[ -1.1  -3.9  10.1  15.3  10.9   6.1  14.2   5.4   1.6  17.2  -6.5   8.1
  -2.2   9.2  16.3  14.0  -0.7  -3.4   4.8  32.4  -2.5  -8.9   1.7  -8.7
 -12.4   9.0   3.3   8.8 -10.7 -14.6   4.3  -6.5  -7.8   3.1 -14.9  -0.7
   7.8  17.4  26.7 -20.0   4.7  -1.1 -10.0  12.0   4.4  -1.3   2.4 -50.2
   0.8  -1.4  13.6   4.4 -25.4   3.4  -2.7   1.8  -1.7  -0.6  23.6 -13.2
  -1.9  -6.8  -4.2 -11.9   4.9 -33.6  -2.1  -5.5   4.1  -3.7  -5.2   0.9
  -7.8  -3.4   9.3  -4.2   6.5  -1.5] : (33)
[-14.8  -7.6  21.2  -3.7   1.0   7.7  27.1  -9.4  -2.6  39.7   6.9   0.4
  -0.8  13.3 -10.1  16.9  -2.2  -2.5   8.7  20.8   7.7 -22.5   3.8 -26.9
  11.5   2.7  12.0   3.1  -5.7 -11.8   1.1   0.8 -38.8   2.3   1.6  -5.4
  10.1  14.6  45.6 -18.8 -13.4  -4.3  -9.6  31.8  10.5   4.1   6.1 -22.5
  13.9  -0.9  -1.6  -1.5  10.8 -15.6  -2.0 -18.7  -3.0  -6.6   5.0 -47.3
 -40.2  -6.6 -20.9  -1.2 -11.1  -8.0  -6.7  -3.8  -3.5 -11.1  -5.5  -6.5
   0.6 -24.0  -4.1  -8.0  16.3  -3.6] : (36)
[ -0.9   5.5  -8.2 -32.8   6.9  -4.9  29.9 -35.6 -12.0  12.2  22.4  -2.2
  -9.6 -16.9  -5.8 -43.8  10.6   6.4   4.8   3.9  -4.0  17.4   0.1  16.8
  10.3   1.6  22.6  -9.7   1.1  -1.6  -7.4  -8.0 -28.3   0.2  21.2   3.8
  -9.3  -7.5  35.3 -28.6 -20.3   6.8  12.5   4.3  -6.7  16.2 -11.1   9.6
  -0.2  -0.8  28.8   6.5   1.3 -11.9   7.1  11.7   2.2  -3.6 -24.9   1.6
 -40.6   4.7  10.3  54.3 -22.9   8.6  -2.7  11.2  -3.6  -7.1  -0.1  -4.5
  -1.8  -0.2  -9.8   1.5   2.3   1.1] : (33)
[ -7.0  -6.1   7.7  -6.8   4.5  18.1  18.8  -3.3  12.4   4.5   1.9   7.0
   6.1   4.6 -15.2  35.1  -4.7  -1.1  -2.7  21.9   7.5 -38.6  -4.2 -40.4
  -2.2   8.1  19.1  15.7  -7.6 -18.5 -10.1 -13.3 -45.1  11.1  -4.9  -3.4
  25.5  12.7  51.7 -15.3 -14.1  -5.6 -20.2  27.1   8.2   3.7  15.1 -35.0
   0.3  -4.0 -22.6   9.2  -0.7 -13.4   1.0   6.0  -8.3  12.5   8.6 -71.6
 -33.4  -3.5 -16.0 -21.8 -19.4  -6.9   9.9  -6.9  12.6  -9.5  -9.3  -9.2
  -2.8  -6.0  -6.8 -10.9  15.9  -8.3] : (35)
[ 18.9 -13.7   3.4 -15.1   9.3 -25.6  19.8 -13.5 -13.8 -14.6   6.5   0.2
 -12.3  -7.2  11.4 -67.5   4.2 -10.3  -9.9 -20.0  -5.7  25.6  -4.8  16.3
  -3.1  -6.4  -4.6 -20.0 -11.6  -0.3  13.6  55.7   5.6   5.3   5.9  -1.9
 -16.8  -8.8  -3.3 -17.4 -16.2  -6.1  29.2 -37.3 -10.3   4.3 -35.2 -11.1
 -19.1   5.6  51.6  -4.9  -1.2  19.1   8.1  -0.7  -0.9   0.3 -19.4  78.9
   0.6   2.8   7.1  40.3  38.7  17.1  -0.6  11.1  -6.0  -2.7   1.1  11.3
 -12.2   9.5  -4.4  20.1 -14.7   1.1] : (35)
[-16.1  -1.3  -8.5   8.4   0.5  31.3 -14.8  20.2  10.1  24.7 -14.8   2.3
  18.5  12.6 -25.8  78.6  -1.9  -2.0   9.5  26.9 -13.1 -34.1   0.3 -22.6
  -5.4  15.6   7.3  21.1   3.3  -1.6  -9.9 -48.2 -23.1  -1.2   1.3  -4.6
  30.5  17.5  -8.7  16.9   3.2   2.3 -34.0  47.0   1.1 -12.1  27.0  20.6
   4.8   0.4 -60.9  17.9  -2.1 -19.1 -12.1  -2.7  -4.4   4.5  23.7 -78.9
 -10.6  -1.2 -18.7 -44.8 -27.2 -13.9   5.5 -20.1  -0.1 -10.2  -3.2 -19.2
  21.4 -15.3   5.5  -8.6  11.6  -5.4] : (29)
[ -8.1  -4.3 -21.7 -17.1 -11.7  22.7  12.3 -19.5   2.1  18.6  11.7  -1.3
  12.8   1.5 -26.1   6.4   7.2  31.2  11.1  16.9   6.4 -12.3  -1.1   2.6
  10.8  13.2  10.5  10.5   4.6   3.1  -9.1 -26.4 -31.8   4.6  29.2   5.5
  -7.6  -4.1  24.1  -6.8 -14.7   1.8  -4.5  34.3  -2.4   0.6   8.2  37.8
   1.5  -7.1 -19.4  21.3  -0.5 -20.1  -0.4   4.7  -8.0  -4.3 -15.5 -54.6
 -49.0  -2.8   8.1  11.5 -34.0  12.2  -5.3  -2.4   3.8  -4.4   4.0  -8.2
  12.7 -16.5  -1.4 -11.7  -3.2  -2.5] : (36)
[  4.3  -1.1   4.5 -11.4   0.9  -3.4  40.7 -22.4  -4.3  33.1  14.3   6.3
 -12.0   4.1  -3.4 -11.1   1.2  -1.5  19.9   8.0  -5.3  -7.1  -1.2 -20.2
   6.1  -0.1  20.7  -1.4  -3.6 -13.9  -1.6   7.6 -47.2   5.0  10.5   3.5
   9.9 -21.5  50.8 -45.5 -21.6  -3.0   5.6  16.8   8.8   6.8  -5.2 -23.5
  -1.4   6.9  22.5  -0.6   8.4 -13.3  -8.7   6.3  -4.9  -9.7  -8.6 -18.5
 -56.0  -8.7   0.2  15.3  -6.7   2.5   0.9   9.7   6.2  -9.3  -2.7  -2.5
  -5.1   0.7  -2.9 -13.0   7.9 -11.5] : (36)
[ -9.4 -15.6  -8.0 -17.3  -2.2   1.6  11.5 -17.5   7.2  -2.4  14.6  -0.1
  -2.4   2.1  -9.9 -12.0   8.5   7.9   0.4  -4.2  -2.7  -2.4 -14.3   1.8
   6.1   1.1   4.8  -3.1   7.6  -4.9  -3.7  -3.3 -15.3  -2.7  18.4   1.1
 -15.1   3.7  16.9  -6.1 -19.1   1.8  12.6  19.3   4.5   5.6  -4.8  28.8
 -40.4   6.0   2.4  11.4   3.2 -20.0  -0.7  -0.6 -10.4   3.1 -25.1 -22.9
 -22.0   4.2   5.7   8.2 -24.0  17.6  -1.3   4.2   1.9  -9.8   0.0  -7.0
  13.9  -6.5  -5.1  -4.2  -0.7   0.9] : (33)
[  3.3   1.8  10.8  -8.4   5.2 -12.9  30.2 -17.2  -5.4  13.1   8.9  -0.3
 -24.7  -2.2   0.9 -35.6  10.7   2.3  -3.7   3.4   0.9  12.2  -1.3  -3.5
  -4.0   0.8  20.8 -15.8  -1.0  -5.1  -0.6  26.0 -35.2   3.0   6.1  16.4
 -11.4  -1.4  32.0 -30.1 -23.9  -8.4  20.5  -2.6   1.5   5.2 -12.2 -33.8
   8.8  -0.4  36.2   4.7   3.9  -0.3   3.1  -1.0  -8.5  -0.9 -19.1  17.7
 -34.9  -3.9   3.2  30.8   4.7   0.7  -3.7   7.7  -2.4  -3.2   4.0  -0.2
 -13.9  -5.5 -13.2  16.9   7.8 -17.4] : (35)
[-13.6   2.2  -1.2   2.4   2.0  14.4  11.6  -6.7   6.6  17.8   1.3   0.6
   0.3  14.0  -0.9  26.0  -4.7   2.3   7.8  19.0   3.0 -11.8  -2.9  -5.9
   1.6  -6.0   5.1   6.6  -5.4  -5.8 -18.9 -47.1  10.7   4.0  -4.8 -11.9
   8.9   7.2  19.7  -4.7 -11.5   9.2 -15.8  16.4   0.4  -1.5  20.9   0.4
   3.9   3.6 -21.7  16.4  -0.3  -4.2  -4.0  -0.7  -1.8   6.6  15.1 -54.3
 -10.8  -1.1  -1.3  -3.3  -6.4 -16.6   2.4  -5.0   6.0  -4.6   6.4  -2.0
  13.2 -50.2  -2.2 -11.7   4.8   4.8] : (33)
[ 18.1   3.6 -14.6 -32.7 -17.9  -3.1  17.8   0.0   1.8  -0.6  19.3   2.8
   3.9   6.5  -1.6 -10.6   5.7 -12.2  -1.1 -11.4  -8.1  17.8  -7.2 -21.8
   1.1  10.3  21.1 -10.6  -2.5   0.1  37.1  78.9 -23.0   9.3  25.6   1.8
  -3.6  20.1  19.7   2.1 -27.8 -18.8  15.4  15.6  -9.5   3.9 -22.5  16.7
   2.2  14.8  -4.0   2.2   6.3 -27.8   7.4   0.5   5.1   0.4 -41.3 -10.8
 -20.7   0.9   0.5 -37.6   9.0  30.4   2.4   0.2  15.9   0.1   6.2 -14.4
  -3.2  -5.7  -6.2  11.3   0.1  -6.8] : (33)
[  1.2 -20.6 -26.4 -13.2 -15.3  -1.4 -17.8  -2.2   7.1  -9.1  -1.6  22.0
  14.2  -5.2  -7.6  10.1   2.2  -5.5  -7.0  -6.4   8.5  17.2   0.3  14.9
   2.6   1.9   1.0  -1.6   6.7  -7.5  13.8  14.0  20.7   5.1  10.5  -1.4
  -6.6  -8.2 -30.5  17.5  -0.8  -2.2   5.2  10.0  -4.4   1.1  24.2  41.3
  -5.2   7.4 -15.5  10.9   6.8 -12.0  -0.1  -3.1  11.5  -7.1 -20.7 -27.7
   5.2   7.9  10.1 -12.2 -15.3  27.9  11.8  -1.6  -8.0  -2.7   9.9 -14.4
   1.4  -4.9   1.6   5.4  -2.5   1.7] : (36)

[-18.2   0.1  13.0   1.6  24.1  18.4  19.0  10.1  35.2  33.9  16.1  23.9
 -18.1   1.5 -12.5 -13.4   3.6   6.1  -3.7  19.2   2.3  -5.0  -3.5 -21.6
  18.9  48.1  -7.2  18.4 -55.3  -3.5 -14.3   0.7   7.4  -7.8  -0.1  -0.9
   6.7   1.3 -11.7 -26.6 -25.8  -9.9 -10.2  58.2   5.6 -30.3   0.7   8.2
  -8.4  12.3  -2.5  23.4   1.5   4.4   4.4  20.2  -3.3   2.6 -34.3  35.9
  23.3  16.5 -14.1   0.7  33.2  15.1  -4.4   9.8  -6.6  -8.7   2.7  19.9
 -21.4  -0.4  -3.3  -4.3 -13.8 -31.4] : [54]
[ -6.6  -5.1  16.6 -17.4  15.1  -8.1  23.9   6.6 -32.5  -5.4 -11.5  -6.9
 -15.4  -6.7  -7.5  16.0 -19.8  -2.4  -6.6  -6.1 -19.6  16.4   5.8 -50.5
 -10.9 -11.6 -13.5 -19.8 -34.7  12.2  19.8  -2.7  30.1   1.6  -5.3 -21.9
  -3.3  15.6  12.3  40.7  -4.8  -5.3   4.9   5.2  18.3  -7.5   4.0  -7.5
  39.5  -7.4   8.9 -11.3 -17.6 -20.4  -3.0  -8.5   1.7 -11.8 -32.0 -36.9
 -21.5 -24.0   2.0  11.7 -14.3 -23.1  -7.1   4.9   8.8  11.7  42.3 -21.5
 -19.0   4.0  21.2   8.2  12.4 -27.4] : [49]
[  0.4  -5.3  -4.2  -3.3  -3.4   5.5  15.8  10.5  -9.8  -0.7   4.7  12.0
 -24.8  14.3 -12.0  -7.7   5.6   4.9   4.3 -10.9  -3.3  -7.8   9.1  -5.7
   3.1   2.0  -3.1   9.5 -18.5  20.2  11.2  12.5  21.4  -2.3  -2.1   4.1
   0.0   3.6  16.9   6.2  -3.3  -9.2  -1.6  -8.5  17.6 -10.5   1.4 -11.7
  33.9  -6.9   0.6 -17.1  -6.9   3.6  -5.1  -3.7  -2.1 -15.8 -21.4 -49.0
 -34.1  -3.6   1.1   4.7 -38.3 -28.1  -6.5   7.7   5.5   6.1  25.8 -16.1
   8.5   2.6  -9.7  -4.5  -3.8 -11.9] : [48]
[ -1.4  -7.3   1.7  -5.2  -9.8  -7.7   2.6  -7.5  -2.3   5.2   7.6   4.1
 -28.1   1.2  -6.4  -6.9  -5.4  -4.8   6.7   4.3  -6.3  12.0 -16.1  -2.4
   2.5   7.7 -16.1  12.5 -23.5   4.8  24.3  15.1  10.7  -2.9  -4.7   2.6
  -6.9   8.0  15.8  12.8  -1.8   5.7   5.6  13.0  13.5   8.6   1.0  -3.0
   6.8   9.1   7.9  -5.0   0.6  12.6  -2.0   3.8   4.7 -22.9 -13.6 -24.6
   0.4   8.6  13.4   2.1   3.3 -21.0  -0.6  -8.2   3.5   0.7  35.1  -7.7
   5.9  -6.7   4.4  -0.2   8.2  -1.7] : [48]
[ -9.0  -3.7  16.4   0.0  17.9   3.3  14.2  10.6  -3.2   6.3   1.5   7.8
 -11.6  -3.2 -13.4   6.2   1.7   1.1  -6.4   4.0  -4.8   6.6  -3.4 -25.7
  -9.9   9.0  -7.3   1.9 -39.9   6.6   8.7   5.3  12.1  -1.7  -5.4  -9.7
   2.5   6.1  -2.1   8.5 -13.8  -8.2  -1.9  19.7   5.9 -13.4  -1.0   0.0
  18.7  -6.0   6.0   2.9  -6.0  -6.8  -0.8   3.1   2.4  -4.9 -22.9  -1.6
  -5.7  -3.0  -5.8  -7.8   7.7  -6.1  -2.4   9.1   2.3   2.6  16.5  -3.4
  -3.5   1.6   7.6   1.6  -5.9 -24.2] : [54]
[  1.8   8.6  -0.7   6.8  15.4 -11.6  18.7  39.5 -17.4  12.3 -24.0 -14.4
 -10.8   1.8 -10.1  24.5  -0.2  13.7 -17.2   3.6  -0.6  10.2  11.1  -7.6
 -13.7 -18.6  -9.6 -35.5   0.9   6.0 -12.2  -3.5   9.3  -0.2   1.0 -10.7
 -12.3   2.4  11.3  22.1  11.0  -2.5 -18.3 -20.5   9.3 -23.3   6.8  -9.5
  20.1 -11.3  18.3  -7.4  -9.6   9.8   7.4 -13.2   5.4   3.8  -4.7 -17.5
   8.5 -71.2 -32.4   8.2 -13.3   1.4   1.0  33.5  13.6  12.5  10.8  -6.1
   5.4   0.7   4.0  10.7   6.8  -5.7] : [49]
[-15.6   4.5  -2.1  -5.4  37.0  20.3  30.5  20.4  20.7  -0.7   8.6  20.5
   7.7  13.1 -10.1  -1.7   5.3  19.3 -11.4 -17.5  13.3 -29.5  27.7 -32.5
   6.7  22.9  13.2  -1.3 -28.7  13.3 -42.4 -16.2   6.0   5.5   1.5  -2.6
  14.7  -9.1 -20.5 -30.0 -28.0 -15.1 -21.1  13.2  -6.0 -31.9   6.3  -2.3
  27.0 -22.0  -7.5  18.5  -8.5 -10.5   9.0   4.2  -7.5  24.6 -32.1  31.0
 -13.9   8.9 -14.3   8.8  -4.3   9.0  -8.6  18.2  -5.5   2.1 -21.0   2.0
 -18.4  -5.5 -23.1  -4.4 -27.2 -24.4] : [49]
